Below is a small trained network, with its code and all its weights. Each question gives an input and a class and asks what happens when units are switched off, that is, made to give their printed mean instead of their output.

import numpy as np


def w(rows, s, z=0):
    codes = np.array(rows[::2]) - 128.0
    scale = np.full(codes.shape[1], s)
    scale[-1] = z or s
    return codes * scale


def norm(h):
    return h / np.sqrt((h * h).mean(-1, keepdims=True) + 1e-5)


def f(y):
    return np.maximum(y, 0)


def log_softmax(a):
    a = a - a.max(-1, keepdims=True)
    return a - np.log(np.exp(a).sum(-1, keepdims=True))


def net(x, mask):
    res = np.array(x, float).reshape(1, 6) / 4 @ E
    u = 0
    for l in range(4):
        y = f(norm(res) @ A[l][:, :-1].T + A[l][:, -1])
        res = res + np.where(mask[u : u + 7], y, B[l][:, -1]) @ B[l][:, :-1]
        u += 7
    return log_softmax(norm(res)[-1] @ U[:, :-1].T + U[:, -1])


A, B = {}, {}
E = w([
[164,115,242,162,115,100],'x0',
[192,95,127,195,126,113],'x1',
[65,4,90,136,42,108],'x2',
[113,102,117,129,36,197],'x3',
[138,54,163,2,133,154],'x4',
[202,191,44,19,119,76],'x5',
],0.0092)
A[0] = w([
[97,186,224,143,38,171,117],'L0N1',
[5,110,196,129,170,61,224],'L0N2',
[145,151,158,100,141,199,99],'L0N3',
[118,46,137,36,82,64,164],'L0N4',
[112,217,126,166,76,40,105],'L0N5',
[217,45,211,171,121,129,4],'L0N6',
[120,124,83,132,144,130,105],'L0N7',
],0.019,0.0035)
B[0] = w([
[20,93,164,90,242,81,211],'L0N1',
[48,94,209,148,214,149,245],'L0N2',
[66,172,185,116,108,18,168],'L0N3',
[177,122,26,40,67,165,232],'L0N4',
[244,127,121,241,55,145,208],'L0N5',
[192,113,178,253,151,213,209],'L0N6',
[92,130,128,140,143,107,156],'L0N7',
],0.016,0.012)
A[1] = w([
[131,25,133,98,107,238,41],'L1N1',
[102,148,143,113,95,164,3],'L1N2',
[182,155,69,102,42,128,34],'L1N3',
[115,54,104,65,90,89,23],'L1N4',
[3,50,57,194,52,163,91],'L1N5',
[157,117,161,77,54,137,156],'L1N6',
[120,138,129,44,205,115,93],'L1N7',
],0.02,0.0019)
B[1] = w([
[60,157,100,152,116,44,254],'L1N1',
[123,139,143,125,121,123,138],'L1N2',
[142,77,106,81,41,172,254],'L1N3',
[165,171,103,200,146,184,198],'L1N4',
[2,191,162,48,142,50,249],'L1N5',
[165,119,171,121,99,95,182],'L1N6',
[77,125,166,94,104,140,211],'L1N7',
],0.024,0.01)
A[2] = w([
[145,140,148,92,130,150,115],'L2N1',
[153,102,108,140,140,150,105],'L2N2',
[188,155,32,83,134,100,46],'L2N3',
[195,252,67,86,127,117,107],'L2N4',
[125,93,181,97,106,168,72],'L2N5',
[195,195,58,82,148,152,4],'L2N6',
[87,144,103,98,109,146,59],'L2N7',
],0.019,0.0019)
B[2] = w([
[137,97,157,166,125,67,161],'L2N1',
[127,180,196,65,177,127,156],'L2N2',
[149,24,185,134,50,83,239],'L2N3',
[249,55,141,140,71,36,239],'L2N4',
[151,147,171,127,125,5,197],'L2N5',
[64,89,141,86,61,184,204],'L2N6',
[137,71,102,132,209,79,254],'L2N7',
],0.015,0.0058)
A[3] = w([
[125,148,87,96,165,208,109],'L3N1',
[166,187,182,178,77,104,121],'L3N2',
[100,85,185,11,211,115,157],'L3N3',
[96,27,188,206,79,63,251],'L3N4',
[253,98,226,171,226,255,9],'L3N5',
[142,106,16,55,36,227,129],'L3N6',
[152,24,95,227,199,203,115],'L3N7',
],0.012,0.0016)
B[3] = w([
[112,109,120,147,121,108,128],'L3N1',
[156,69,106,133,205,91,163],'L3N2',
[76,121,17,167,85,89,200],'L3N3',
[158,210,2,46,190,130,247],'L3N4',
[192,144,101,168,148,151,170],'L3N5',
[154,28,233,105,135,124,193],'L3N6',
[182,227,124,150,89,101,161],'L3N7',
],0.02,0.014)
U = w([
[26,136,109,117,152,82,145],'0',
[193,154,131,215,179,141,141],'1',
[176,62,112,85,39,120,153],'2',
[102,132,166,121,91,254,2],'3',
],0.019,0.0089)

Each question gives the input, the list of numbers given to net, and the class t.
The units are the neurons (one row each of A and B). Each row of codes is followed by its name. A weight is (code - 128) times the scale printed after its matrix; where a second scale follows, it is the last column's (A, B and U).
mask holds one flag per neuron, layer by layer. A switched-off neuron (its flag False) gives its mean, the last column of its row in B, instead of its output. The means were averaged over made-up inputs and are rounded, as every weight is.
A unit's drop is (log p(t) with every unit on - log p(t) with that unit switched off) / (log p(t) with every unit on - log p(t) with every unit switched off).
The circuit of an input: a set's keep is (log p(t) with only the set's units on - log p(t) with every unit switched off) / (log p(t) with every unit on - log p(t) with every unit switched off). Starting from the 12 units with the biggest drops (on a tie, the unit counted first), units are removed one at a time, each time the one whose removal leaves the highest keep (on an exact tie, the one counted first), for as long as the keep stays at least 0.8.
units of the circuit, in order: the units of the circuit, biggest drop first
k most important neurons: the k neurons with the biggest drops, biggest first
k most important neurons of layer l: the k neurons of layer l with the biggest drops, biggest first
drop of u: that unit's drop, to one decimal
input [-5,0,-6,-1,5,5], class 2: 3 most important neurons => L0N2; L0N1; L1N5
input [0,1,4,-4,-8,0], class 1: units of the circuit, in order => L0N5
input [-4,0,-6,-6,0,1], class 2: 2 most important neurons => L0N2; L0N1
input [-1,3,-8,0,6,-2], class 1: 2 most important neurons => L1N5; L0N1
input [-4,-8,4,1,-7,4], class 2: units of the circuit, in order => L0N2; L1N3
input [-8,-4,8,-3,1,2], class 2: 2 most important neurons => L0N4; L0N1
input [-8,-5,2,1,-6,3], class 2: 3 most important neurons => L0N2; L0N1; L0N5
input [2,2,-5,-3,6,-3], class 1: 2 most important neurons => L0N6; L1N5
input [-1,5,4,-7,-6,1], class 1: 2 most important neurons of layer 0 => L0N4; L0N5
input [-5,8,-1,-6,-1,0], class 2: 2 most important neurons of layer 0 => L0N2; L0N6
input [3,6,6,-8,0,-2], class 1: 2 most important neurons => L0N6; L1N5
input [-6,-8,1,7,-6,7], class 2: 2 most important neurons of layer 0 => L0N2; L0N1
input [-1,7,-5,0,-4,8], class 2: drop of L3N5 => 0.0
input [-1,5,-5,1,4,-4], class 1: drop of L0N6 => 0.7
input [1,4,1,1,6,0], class 2: units of the circuit, in order => L0N4
input [7,7,-5,-8,7,2], class 1: drop of L0N6 => 0.1
